Below are the code and all the weights of a small trained network. Each question names an input and a class and asks about switching units off, where a switched-off unit gives its printed mean instead of its output.

import numpy as np


def w(rows, s, z=0):
    codes = np.array(rows[::2]) - 128.0
    scale = np.full(codes.shape[1], s)
    scale[-1] = z or s
    return codes * scale


def f(y):
    return np.maximum(y, 0)


def log_softmax(a):
    a = a - a.max(-1, keepdims=True)
    return a - np.log(np.exp(a).sum(-1, keepdims=True))


def net(x, mask):
    res = np.array(x, float).reshape(1, 3) / 4 @ E
    y = f(res @ A[0][:, :-1].T + A[0][:, -1])
    res = res + np.where(mask, y, B[0][:, -1]) @ B[0][:, :-1]
    return log_softmax(res[-1] @ U[:, :-1].T + U[:, -1])


A, B = {}, {}
E = w([
[234,51,93,126],'x0',
[186,131,255,202],'x1',
[102,93,151,90],'x2',
],0.0092)
A[0] = w([
[181,145,108,150,221],'N0',
[245,130,111,195,231],'N1',
[144,164,127,204,254],'N2',
[74,167,204,120,232],'N3',
[102,157,62,107,35],'N4',
[150,95,239,199,15],'N5',
[226,134,211,152,87],'N6',
[170,12,158,54,46],'N7',
[113,141,123,79,238],'N8',
[71,37,129,56,154],'N9',
[175,134,111,87,193],'N10',
[12,204,146,140,78],'N11',
[105,83,142,202,53],'N12',
[193,64,122,126,80],'N13',
[166,98,50,210,251],'N14',
[142,142,77,102,21],'N15',
[101,178,58,145,174],'N16',
[151,185,69,89,250],'N17',
[95,57,175,83,138],'N18',
[89,152,166,122,152],'N19',
[99,183,90,205,163],'N20',
[119,101,100,103,47],'N21',
[201,176,190,153,147],'N22',
[140,99,13,134,38],'N23',
[78,144,66,103,23],'N24',
[165,182,88,126,241],'N25',
[68,141,171,108,37],'N26',
[159,105,83,130,121],'N27',
],0.011,0.0034)
B[0] = w([
[40,59,127,116,190],'N0',
[34,63,129,66,255],'N1',
[68,139,197,31,202],'N2',
[47,55,82,41,238],'N3',
[179,154,155,76,189],'N4',
[213,231,107,68,230],'N5',
[94,224,98,55,235],'N6',
[71,94,35,155,212],'N7',
[117,73,202,62,198],'N8',
[121,183,207,97,219],'N9',
[83,64,84,156,185],'N10',
[98,90,2,142,254],'N11',
[237,189,51,112,150],'N12',
[112,123,66,95,204],'N13',
[42,90,120,128,226],'N14',
[213,207,136,70,162],'N15',
[108,161,173,88,207],'N16',
[134,129,232,30,221],'N17',
[48,78,247,102,175],'N18',
[56,122,68,67,187],'N19',
[74,51,105,173,184],'N20',
[184,193,150,51,159],'N21',
[109,155,122,51,217],'N22',
[166,188,141,51,218],'N23',
[148,180,86,75,198],'N24',
[77,129,197,108,186],'N25',
[135,141,60,125,177],'N26',
[99,70,71,131,182],'N27',
],0.0056,0.0081)
U = w([
[63,109,202,80,253],'0',
[206,253,153,23,21],'1',
[50,75,49,130,129],'2',
[74,104,169,154,142],'3',
[210,152,101,241,2],'4',
],0.0073,0.0034)

Each question gives the input, the list of numbers given to net, and the class t.
The units are the neurons (one row each of A and B). Each row of codes is followed by its name. A weight is (code - 128) times the scale printed after its matrix; where a second scale follows, it is the last column's (A, B and U).
mask holds one flag per neuron, in row order. A switched-off neuron (its flag False) gives its mean, the last column of its row in B, instead of its output. The means were averaged over made-up inputs and are rounded, as every weight is.
A unit's drop is (log p(t) with every unit on - log p(t) with that unit switched off) / (log p(t) with every unit on - log p(t) with every unit switched off).
The circuit of an input: a set's keep is (log p(t) with only the set's units on - log p(t) with every unit switched off) / (log p(t) with every unit on - log p(t) with every unit switched off). Starting from the 12 units with the biggest drops (on a tie, the unit counted first), units are removed one at a time, each time the one whose removal leaves the highest keep (on an exact tie, the one counted first), for as long as the keep stays at least 0.8.
units of the circuit, in order: the units of the circuit, biggest drop first
most important unit: the unit with the biggest drop
top k neurons: the k neurons with the biggest drops, biggest first
drop when u is switched off: that unit's drop, to one decimal
input [-7,-3,3], class 2: units of the circuit, in order : N11
input [1,8,-3], class 1: top 2 neurons : N5, N6
input [8,7,5], class 2: top 2 neurons : N7, N1
input [-7,0,4], class 2: units of the circuit, in order : N11, N17
input [2,5,4], class 1: top 2 neurons : N5, N6
input [3,-1,0], class 3: top 2 neurons : N11, N3
input [3,-6,-5], class 1: top 2 neurons : N23, N15
input [7,5,-5], class 2: top 2 neurons : N1, N17
input [3,-5,-7], class 0: top 2 neurons : N5, N14
input [-7,-8,6], class 1: top 2 neurons : N24, N4
input [-8,0,-2], class 2: drop when N11 is switched off : 0.4
input [7,1,-2], class 2: drop when N7 is switched off : 0.1
input [7,-4,-8], class 0: drop when N25 is switched off : 0.3
input [7,-6,-8], class 0: most important unit : N17
